Below is a small trained network, with its code and all its weights. Each question gives an input and a class and asks what happens when units are switched off, that is, made to give their printed mean instead of their output.

import numpy as np


def w(rows, s, z=0):
    codes = np.array(rows[::2]) - 128.0
    scale = np.full(codes.shape[1], s)
    scale[-1] = z or s
    return codes * scale


def norm(h):
    return h / np.sqrt((h * h).mean(-1, keepdims=True) + 1e-5)


def f(y):
    return y / 2 * (1 + np.tanh(0.7978845608 * (y + 0.044715 * y**3)))


def log_softmax(a):
    a = a - a.max(-1, keepdims=True)
    return a - np.log(np.exp(a).sum(-1, keepdims=True))


def net(x, mask):
    res = np.array(x, float).reshape(1, 6) / 4 @ E
    u = 0
    for l in range(2):
        y = f(norm(res) @ A[l][:, :-1].T + A[l][:, -1])
        res = res + np.where(mask[u : u + 4], y, B[l][:, -1]) @ B[l][:, :-1]
        u += 4
    return log_softmax(norm(res)[-1] @ U[:, :-1].T + U[:, -1])


A, B = {}, {}
E = w([
[128,198,124,164,103,240],'x0',
[51,122,175,228,209,164],'x1',
[134,194,155,148,133,35],'x2',
[132,62,141,181,81,125],'x3',
[45,118,85,181,80,88],'x4',
[140,113,193,2,77,182],'x5',
],0.0059)
A[0] = w([
[89,217,178,161,4,92,5],'0.n1',
[239,185,53,184,119,60,53],'0.n2',
[39,9,51,87,230,143,18],'0.n3',
[143,254,117,76,149,141,37],'0.n4',
],0.0096,0.0018)
B[0] = w([
[106,141,66,185,71,232,220],'0.n1',
[38,88,73,48,134,109,238],'0.n2',
[75,70,255,140,136,16,228],'0.n3',
[142,206,226,182,93,92,254],'0.n4',
],0.01,0.0036)
A[1] = w([
[253,209,111,154,237,204,107],'1.n1',
[38,111,112,196,164,111,48],'1.n2',
[175,26,177,127,229,193,136],'1.n3',
[148,151,83,143,162,47,6],'1.n4',
],0.013,0.002)
B[1] = w([
[138,247,201,56,66,148,204],'1.n1',
[58,201,116,190,100,48,255],'1.n2',
[107,86,78,96,184,254,211],'1.n3',
[173,157,68,179,145,101,150],'1.n4',
],0.015,0.0065)
U = w([
[38,180,99,222,115,60,191],'0',
[74,39,218,149,213,141,82],'1',
[186,123,109,200,33,217,16],'2',
[181,80,129,57,74,61,125],'3',
[233,118,171,170,155,150,1],'4',
[175,249,211,103,68,192,215],'5',
[217,190,113,117,216,77,22],'6',
[149,71,90,75,140,233,205],'7',
],0.013,0.0052)

Each question gives the input, the list of numbers given to net, and the class t.
The units are the neurons (one row each of A and B). Each row of codes is followed by its name. A weight is (code - 128) times the scale printed after its matrix; where a second scale follows, it is the last column's (A, B and U).
mask holds one flag per neuron, layer by layer. A switched-off neuron (its flag False) gives its mean, the last column of its row in B, instead of its output. The means were averaged over made-up inputs and are rounded, as every weight is.
A unit's drop is (log p(t) with every unit on - log p(t) with that unit switched off) / (log p(t) with every unit on - log p(t) with every unit switched off).
The circuit of an input: a set's keep is (log p(t) with only the set's units on - log p(t) with every unit switched off) / (log p(t) with every unit on - log p(t) with every unit switched off). Starting from all 8 units, units are removed one at a time, each time the one whose removal leaves the highest keep (on an exact tie, the one counted first), for as long as the keep stays at least 0.8.
circuit, biggest first: the units of the circuit, biggest drop first
unit that matters most: the unit with the biggest drop
k most important neurons: the k neurons with the biggest drops, biggest first
top k neurons in layer l: the k neurons of layer l with the biggest drops, biggest first
input [-6,5,6,-5,-2,7], class 6: circuit, biggest first => (1.n1, 1.n2, 0.n3, 1.n3)
input [0,5,-2,1,-3,-1], class 1: unit that matters most => 1.n3
input [-1,1,-8,3,-5,-6], class 1: 2 most important neurons => (0.n3, 1.n3)
input [3,-5,-7,3,-6,-6], class 7: 2 most important neurons => (0.n2, 0.n4)
input [-2,7,0,4,-5,-4], class 1: 2 most important neurons => (1.n3, 0.n2)
input [7,-8,-8,6,-2,8], class 7: top 2 neurons in layer 1 => (1.n2, 1.n1)
input [-4,-1,-7,0,-2,3], class 7: 4 most important neurons => (1.n3, 0.n4, 1.n2, 0.n2)
input [-8,7,7,-8,-1,6], class 6: top 3 neurons in layer 1 => (1.n2, 1.n1, 1.n4)
input [5,2,2,-8,8,2], class 5: circuit, biggest first => (0.n2, 0.n4, 1.n2)
input [1,-6,4,5,6,3], class 2: circuit, biggest first => (0.n1, 1.n2)
input [-3,-5,3,7,7,6], class 7: top 3 neurons in layer 1 => (1.n2, 1.n1, 1.n4)
input [6,6,-5,-2,-4,4], class 7: top 2 neurons in layer 1 => (1.n3, 1.n2)
input [1,1,-1,5,-6,3], class 7: 2 most important neurons => (1.n3, 0.n4)
input [2,1,-1,8,-5,-1], class 7: circuit, biggest first => (1.n3)
input [2,-5,-3,7,2,5], class 7: top 2 neurons in layer 0 => (0.n4, 0.n3)
input [-6,-5,-7,3,1,-3], class 1: circuit, biggest first => (0.n3, 1.n1)
input [3,6,0,1,-2,-4], class 5: circuit, biggest first => (0.n2, 1.n1)
input [-1,6,-8,-8,-8,4], class 7: 2 most important neurons => (1.n3, 0.n3)
input [-6,-4,-6,-3,2,8], class 7: top 2 neurons in layer 0 => (0.n4, 0.n2)
input [-1,4,-5,-8,0,1], class 1: circuit, biggest first => (0.n3)
input [2,8,3,3,-3,0], class 5: circuit, biggest first => (0.n3, 1.n1)
input [6,-6,4,1,7,3], class 2: circuit, biggest first => (0.n1, 1.n2)
input [5,-7,1,4,7,1], class 2: top 3 neurons in layer 1 => (1.n2, 1.n3, 1.n1)
input [2,-2,-8,-7,1,-2], class 1: top 2 neurons in layer 1 => (1.n1, 1.n2)
input [-2,-6,4,-2,-7,1], class 3: top 3 neurons in layer 1 => (1.n1, 1.n2, 1.n3)
input [8,-5,6,2,6,4], class 2: 2 most important neurons => (0.n1, 1.n1)
input [-8,1,-6,-3,-3,-6], class 1: most important neuron => (0.n3)
